Below are the code and all the weights of a small trained network. Each question names an input and a target symbol and asks about switching units off, where a switched-off unit gives its printed mean instead of its output.

import numpy as np


def w(rows, s, z=0):
    codes = np.array(rows[::2]) - 128.0
    scale = np.full(codes.shape[1], s)
    scale[-1] = z or s
    return codes * scale


def f(y):
    return y / 2 * (1 + np.tanh(0.7978845608 * (y + 0.044715 * y**3)))


def softmax(a):
    e = np.exp(a - a.max(-1, keepdims=True))
    return e / e.sum(-1, keepdims=True)


def log_softmax(a):
    a = a - a.max(-1, keepdims=True)
    return a - np.log(np.exp(a).sum(-1, keepdims=True))


def net(x, mask):
    ids = ['αβγδεηθλμξσφ'.index(c) for c in x.split()]
    T = len(ids)
    res = E[ids] + P[:T]
    r = res
    for j in range(3):
        rows = slice(3 * j, 3 * j + 3)
        q, k, v = (r @ M[0][rows].T for M in (Q, K, V))
        z = softmax(np.where(np.tri(T) > 0, q @ k.T / 3**0.5, -1e9)) @ v
        o = O[0][rows]
        res = res + np.where(mask[j], z, o[:, -1]) @ o[:, :-1]
    y = f(res @ A[0][:, :-1].T + A[0][:, -1])
    res = res + np.where(mask[3:15], y, B[0][:, -1]) @ B[0][:, :-1]
    return log_softmax(res[-1] @ U[:, :-1].T + U[:, -1])


Q, K, V, O, A, B = {}, {}, {}, {}, {}, {}
E = w([
[131,101,37,66,212],'α',
[208,82,135,97,86],'β',
[160,144,49,125,231],'γ',
[48,72,116,180,117],'δ',
[154,138,252,157,210],'ε',
[77,62,75,39,114],'η',
[110,10,83,7,105],'θ',
[103,162,48,113,191],'λ',
[87,178,70,68,154],'μ',
[154,2,116,172,140],'ξ',
[108,117,73,34,144],'σ',
[152,70,71,32,142],'φ',
],0.019)
P = w([
[134,112,1,60,210],'0',
[133,113,19,67,200],'1',
[138,117,35,76,194],'2',
[138,123,46,89,183],'3',
[139,125,62,94,175],'4',
[145,122,77,100,176],'5',
[146,127,92,101,161],'6',
[146,120,108,105,157],'7',
[144,113,123,109,146],'8',
[145,116,140,114,142],'9',
[140,115,139,106,146],'10',
],0.009)
Q[0] = w([
[137,122,55,51,173],'H1',
[102,86,73,96,185],'H1',
[42,57,24,61,249],'H1',
[106,145,188,184,37],'H2',
[163,134,125,108,100],'H2',
[65,145,146,172,100],'H2',
[83,111,124,179,111],'H3',
[180,84,134,147,114],'H3',
[93,136,117,214,148],'H3',
],0.017)
K[0] = w([
[152,112,224,153,68],'H1',
[134,113,209,185,117],'H1',
[129,147,251,191,122],'H1',
[113,128,6,65,161],'H2',
[160,124,166,92,167],'H2',
[117,118,67,119,121],'H2',
[100,97,87,129,105],'H3',
[145,71,146,162,103],'H3',
[87,136,50,159,130],'H3',
],0.018)
V[0] = w([
[1,139,170,177,201],'H1',
[233,200,117,8,182],'H1',
[40,243,133,116,43],'H1',
[159,174,73,65,137],'H2',
[86,180,133,94,207],'H2',
[193,134,78,207,113],'H2',
[158,183,141,39,125],'H3',
[118,137,23,135,100],'H3',
[33,116,122,140,129],'H3',
],0.0083)
O[0] = w([
[47,116,86,73,235,151],'H1',
[226,192,132,157,75,117],'H1',
[105,167,9,42,125,5],'H1',
[182,150,46,110,130,134],'H2',
[135,166,141,37,201,139],'H2',
[106,142,81,255,160,124],'H2',
[83,50,111,213,78,137],'H3',
[107,68,206,84,206,173],'H3',
[156,112,101,83,128,122],'H3',
],0.0071,0.011)
A[0] = w([
[179,111,197,120,50,91],'N1',
[165,165,243,110,136,98],'N2',
[133,202,57,8,112,101],'N3',
[39,188,172,166,220,33],'N4',
[135,255,95,189,191,172],'N5',
[147,35,33,165,92,133],'N6',
[130,115,202,97,25,4],'N7',
[78,38,63,76,91,149],'N8',
[218,125,183,197,102,1],'N9',
[51,100,149,37,188,149],'N10',
[8,86,135,127,60,119],'N11',
[131,21,153,145,107,184],'N12',
],0.0077,0.0048)
B[0] = w([
[102,174,83,125,173,167],'N1',
[133,64,94,106,119,151],'N2',
[94,2,126,219,65,147],'N3',
[169,132,168,62,54,177],'N4',
[81,211,141,160,111,140],'N5',
[117,187,157,91,120,161],'N6',
[131,120,147,184,220,143],'N7',
[151,174,242,103,119,201],'N8',
[77,138,111,49,106,184],'N9',
[93,140,103,152,82,252],'N10',
[195,105,51,117,195,168],'N11',
[120,183,112,170,122,200],'N12',
],0.0081,0.018)
U = w([
[110,104,12,158,183,94],'α',
[208,102,88,58,133,82],'β',
[148,163,95,132,225,49],'γ',
[127,70,202,206,148,205],'δ',
[196,141,254,86,134,61],'ε',
[141,82,141,121,86,91],'η',
[142,74,225,99,13,3],'θ',
[64,139,131,69,167,188],'λ',
[111,209,119,160,41,245],'μ',
[205,40,88,105,205,76],'ξ',
[104,62,70,146,75,66],'σ',
[189,34,111,104,100,87],'φ',
],0.0085,0.0052)

Each question gives the input, a string of symbols that net reads in full, and the target symbol t.
The units are the heads (3 rows each of Q, K, V and O) and the neurons (one row each of A and B). Each row of codes is followed by its name. A weight is (code - 128) times the scale printed after its matrix; where a second scale follows, it is the last column's (O, A, B and U).
mask holds one flag per unit, heads first, then neurons. A switched-off unit (its flag False) gives its mean, the last column of its rows in O or B, instead of its output. The means were averaged over made-up inputs and are rounded, as every weight is.
A unit's drop is (log p(t) with every unit on - log p(t) with that unit switched off) / (log p(t) with every unit on - log p(t) with every unit switched off).
The circuit of an input: a set's keep is (log p(t) with only the set's units on - log p(t) with every unit switched off) / (log p(t) with every unit on - log p(t) with every unit switched off). Starting from the 12 units with the biggest drops (on a tie, the unit counted first), units are removed one at a time, each time the one whose removal leaves the highest keep (on an exact tie, the one counted first), for as long as the keep stays at least 0.8.
circuit, biggest first: the units of the circuit, biggest drop first
unit that matters most: the unit with the biggest drop
k most important neurons: the k neurons with the biggest drops, biggest first
which heads matter: for each layer, one digit per head in row order, 1 if its drop is at least 0.15 and else 0, layers parted by /
drop of u: that unit's drop, to one decimal
input ε η θ, target θ: which heads matter	010
input μ σ η λ, target α: circuit, biggest first	N8
input γ μ γ δ δ σ β α, target μ: circuit, biggest first	H1, H2
input δ μ ξ μ, target δ: which heads matter	100
input δ φ σ φ, target λ: which heads matter	101
input β ξ β δ φ η γ, target λ: circuit, biggest first	H1, N11
input δ β φ ξ β φ δ η δ ξ θ, target δ: which heads matter	100
input β φ δ δ β φ μ θ, target μ: circuit, biggest first	H1, N12, N1
input η δ γ δ ξ β δ λ λ ξ μ, target δ: circuit, biggest first	H1, H2
input φ λ λ δ λ λ β σ, target μ: circuit, biggest first	H1, N1
input σ φ λ, target α: 2 most important neurons	N8, N3
input λ δ ξ λ β, target μ: 2 most important neurons	N1, N9
input ε β θ α θ β ξ, target ξ: 2 most important neurons	N8, N10
input α λ ξ η γ, target δ: circuit, biggest first	H1
input β δ σ φ λ δ λ λ θ, target λ: 3 most important neurons	N8, N11, N10
input β λ β λ, target μ: 2 most important neurons	N5, N11
input φ δ β γ μ η η α, target μ: drop of H2	0.4
input λ α η η, target θ: drop of N7	0.0
input δ ξ φ, target δ: drop of H2	0.1
input δ ξ δ β γ, target μ: drop of H1	1.0
input ε δ ξ, target ξ: unit that matters most	H3
